Here is a tiny trained network, its code and every weight. The questions are about switching its units off for an input and a target symbol, where a switched-off unit gives its printed mean instead of its output.

import numpy as np


def w(rows, s, z=0):
    codes = np.array(rows[::2]) - 128.0
    scale = np.full(codes.shape[1], s)
    scale[-1] = z or s
    return codes * scale


def f(y):
    return np.maximum(y, 0)


def softmax(a):
    e = np.exp(a - a.max(-1, keepdims=True))
    return e / e.sum(-1, keepdims=True)


def log_softmax(a):
    a = a - a.max(-1, keepdims=True)
    return a - np.log(np.exp(a).sum(-1, keepdims=True))


def net(x, mask):
    ids = ['ΛΣΦΨΩαβγεζηθμπτ'.index(c) for c in x.split()]
    T = len(ids)
    res = E[ids] + P[:T]
    u = 0
    for l in range(3):
        r = res
        for j in range(2):
            rows = slice(3 * j, 3 * j + 3)
            q, k, v = (r @ M[l][rows].T for M in (Q, K, V))
            z = softmax(np.where(np.tri(T) > 0, q @ k.T / 3**0.5, -1e9)) @ v
            o = O[l][rows]
            res = res + np.where(mask[u + j], z, o[:, -1]) @ o[:, :-1]
        u += 2
        y = f(res @ A[l][:, :-1].T + A[l][:, -1])
        res = res + np.where(mask[u : u + 4], y, B[l][:, -1]) @ B[l][:, :-1]
        u += 4
    return log_softmax(res[-1] @ U[:, :-1].T + U[:, -1])


Q, K, V, O, A, B = {}, {}, {}, {}, {}, {}
E = w([
[51,196,46],'Λ',
[113,119,36],'Σ',
[158,60,157],'Φ',
[142,113,147],'Ψ',
[139,86,87],'Ω',
[71,161,110],'α',
[109,127,166],'β',
[163,82,182],'γ',
[108,151,89],'ε',
[97,139,101],'ζ',
[133,108,213],'η',
[80,159,24],'θ',
[202,57,206],'μ',
[184,98,253],'π',
[148,122,175],'τ',
],0.011)
P = w([
[54,34,116],'0',
[137,112,71],'1',
[159,192,148],'2',
[9,101,187],'3',
[150,100,83],'4',
[174,229,165],'5',
[2,82,197],'6',
[147,103,86],'7',
[159,185,160],'8',
],0.019)
Q[0] = w([
[214,249,134],'L0H1',
[172,170,111],'L0H1',
[194,167,108],'L0H1',
[87,32,101],'L0H2',
[25,26,149],'L0H2',
[48,54,150],'L0H2',
],0.012)
K[0] = w([
[169,169,125],'L0H1',
[167,142,104],'L0H1',
[165,157,124],'L0H1',
[149,126,102],'L0H2',
[250,193,110],'L0H2',
[195,191,119],'L0H2',
],0.02)
V[0] = w([
[95,99,177],'L0H1',
[191,113,111],'L0H1',
[123,111,188],'L0H1',
[239,199,80],'L0H2',
[222,110,3],'L0H2',
[128,128,128],'L0H2',
],0.0067)
O[0] = w([
[149,136,52,163],'L0H1',
[73,110,173,80],'L0H1',
[118,146,88,143],'L0H1',
[65,1,122,2],'L0H2',
[36,66,201,36],'L0H2',
[128,128,128,128],'L0H2',
],0.0062,0.0072)
A[0] = w([
[1,173,160,3],'L0N1',
[68,32,237,127],'L0N2',
[248,124,188,246],'L0N3',
[66,152,29,148],'L0N4',
],0.0074,0.0046)
B[0] = w([
[123,23,198,165],'L0N1',
[19,121,100,184],'L0N2',
[49,94,255,254],'L0N3',
[182,69,96,205],'L0N4',
],0.0065,0.0082)
Q[1] = w([
[70,150,74],'L1H1',
[224,136,98],'L1H1',
[255,74,154],'L1H1',
[116,188,108],'L1H2',
[86,47,100],'L1H2',
[119,96,172],'L1H2',
],0.008)
K[1] = w([
[149,168,109],'L1H1',
[148,87,58],'L1H1',
[148,2,117],'L1H1',
[96,88,166],'L1H2',
[199,100,157],'L1H2',
[130,181,141],'L1H2',
],0.008)
V[1] = w([
[177,76,239],'L1H1',
[34,254,145],'L1H1',
[53,217,42],'L1H1',
[10,123,99],'L1H2',
[62,186,136],'L1H2',
[35,154,124],'L1H2',
],0.0072)
O[1] = w([
[201,124,213,92],'L1H1',
[146,254,97,223],'L1H1',
[67,170,64,192],'L1H1',
[88,162,42,254],'L1H2',
[69,142,175,192],'L1H2',
[81,156,103,226],'L1H2',
],0.0074,0.0044)
A[1] = w([
[149,126,142,255],'L1N1',
[149,187,116,95],'L1N2',
[82,5,119,141],'L1N3',
[72,170,178,76],'L1N4',
],0.015,0.011)
B[1] = w([
[2,224,165,221],'L1N1',
[143,94,245,234],'L1N2',
[192,40,163,252],'L1N3',
[171,75,34,251],'L1N4',
],0.0084,0.011)
Q[2] = w([
[255,118,166],'L2H1',
[208,141,122],'L2H1',
[171,193,83],'L2H1',
[52,71,200],'L2H2',
[38,62,201],'L2H2',
[55,96,176],'L2H2',
],0.0095)
K[2] = w([
[194,176,181],'L2H1',
[227,146,142],'L2H1',
[250,149,95],'L2H1',
[127,207,125],'L2H2',
[133,180,134],'L2H2',
[133,189,142],'L2H2',
],0.012)
V[2] = w([
[93,175,208],'L2H1',
[78,144,134],'L2H1',
[49,88,254],'L2H1',
[39,139,95],'L2H2',
[107,132,129],'L2H2',
[221,243,165],'L2H2',
],0.0032)
O[2] = w([
[13,82,26,82],'L2H1',
[96,81,132,171],'L2H1',
[138,187,59,251],'L2H1',
[153,95,126,173],'L2H2',
[136,137,128,151],'L2H2',
[185,252,40,140],'L2H2',
],0.003,0.0018)
A[2] = w([
[75,144,246,130],'L2N1',
[167,142,148,248],'L2N2',
[119,175,224,25],'L2N3',
[131,71,31,65],'L2N4',
],0.011,0.012)
B[2] = w([
[190,210,147,248],'L2N1',
[54,76,144,228],'L2N2',
[133,9,55,193],'L2N3',
[238,202,146,184],'L2N4',
],0.012,0.013)
U = w([
[178,202,176,134],'Λ',
[89,200,137,162],'Σ',
[109,93,72,226],'Φ',
[81,168,21,149],'Ψ',
[135,88,84,213],'Ω',
[199,184,77,57],'α',
[99,107,163,141],'β',
[177,121,207,3],'γ',
[50,98,132,181],'ε',
[189,99,147,54],'ζ',
[216,137,136,33],'η',
[50,62,104,168],'θ',
[123,55,132,94],'μ',
[89,81,166,119],'π',
[6,112,69,173],'τ',
],0.017,0.013)

Each question gives the input, a string of symbols that net reads in full, and the target symbol t.
The units are the heads (3 rows each of Q, K, V and O) and the neurons (one row each of A and B). Each row of codes is followed by its name. A weight is (code - 128) times the scale printed after its matrix; where a second scale follows, it is the last column's (O, A, B and U).
mask holds one flag per unit, layer by layer, with each layer's heads first. A switched-off unit (its flag False) gives its mean, the last column of its rows in O or B, instead of its output. The means were averaged over made-up inputs and are rounded, as every weight is.
A unit's drop is (log p(t) with every unit on - log p(t) with that unit switched off) / (log p(t) with every unit on - log p(t) with every unit switched off).
top k neurons: the k neurons with the biggest drops, biggest first
k most important neurons of layer l: the k neurons of layer l with the biggest drops, biggest first
which heads matter: for each layer, one digit per head in row order, 1 if its drop is at least 0.15 and else 0, layers parted by /
input ζ ζ η Λ, target Σ: which heads matter	10 / 10 / 00
input Ψ τ ζ α Λ μ γ, target γ: which heads matter	01 / 11 / 00
input Ω β τ ε Ψ Σ Λ ζ β, target Σ: which heads matter	01 / 11 / 00
input Ψ π Λ π θ, target α: most important neuron of layer 0	(L0N3)
input Λ Λ Ψ ε Σ, target η: 2 most important neurons of layer 0	(L0N3 L0N4)
input α Ψ α Λ Λ Λ, target Σ: which heads matter	01 / 11 / 10
input Σ Λ Ω Φ Ω γ Φ Λ Ω, target Σ: 2 most important neurons of layer 1	(L1N4 L1N3)
input μ θ μ Ψ Ω, target ζ: top 2 neurons	(L2N4 L0N3)
input Ω Λ Ω, target Σ: which heads matter	00 / 00 / 00
input Ψ Ω Ω τ ζ β η β, target θ: 3 most important neurons of layer 1	(L1N4 L1N2 L1N1)
input π ζ γ γ Σ α ζ, target Ψ: which heads matter	11 / 10 / 00
input π Φ Σ η, target ζ: which heads matter	01 / 00 / 00
input τ π ε η, target Ω: top 3 neurons	(L1N4 L0N2 L2N1)
input β ζ γ Λ μ ε Σ ζ γ, target Σ: top 2 neurons	(L2N4 L1N4)
input ζ τ ε Φ, target Ω: 3 most important neurons of layer 2	(L2N1 L2N4 L2N2)
input τ η μ Λ ζ ε μ, target Ω: top 2 neurons	(L0N2 L1N4)
input μ τ Λ Φ, target α: which heads matter	01 / 10 / 00
input η Ψ θ η, target η: top 4 neurons	(L2N4 L1N4 L0N2 L1N3)
input α η θ β ζ Ω Λ, target μ: top 3 neurons	(L1N3 L0N1 L0N2)
input β β θ ε α α, target Σ: top 2 neurons	(L1N2 L1N4)
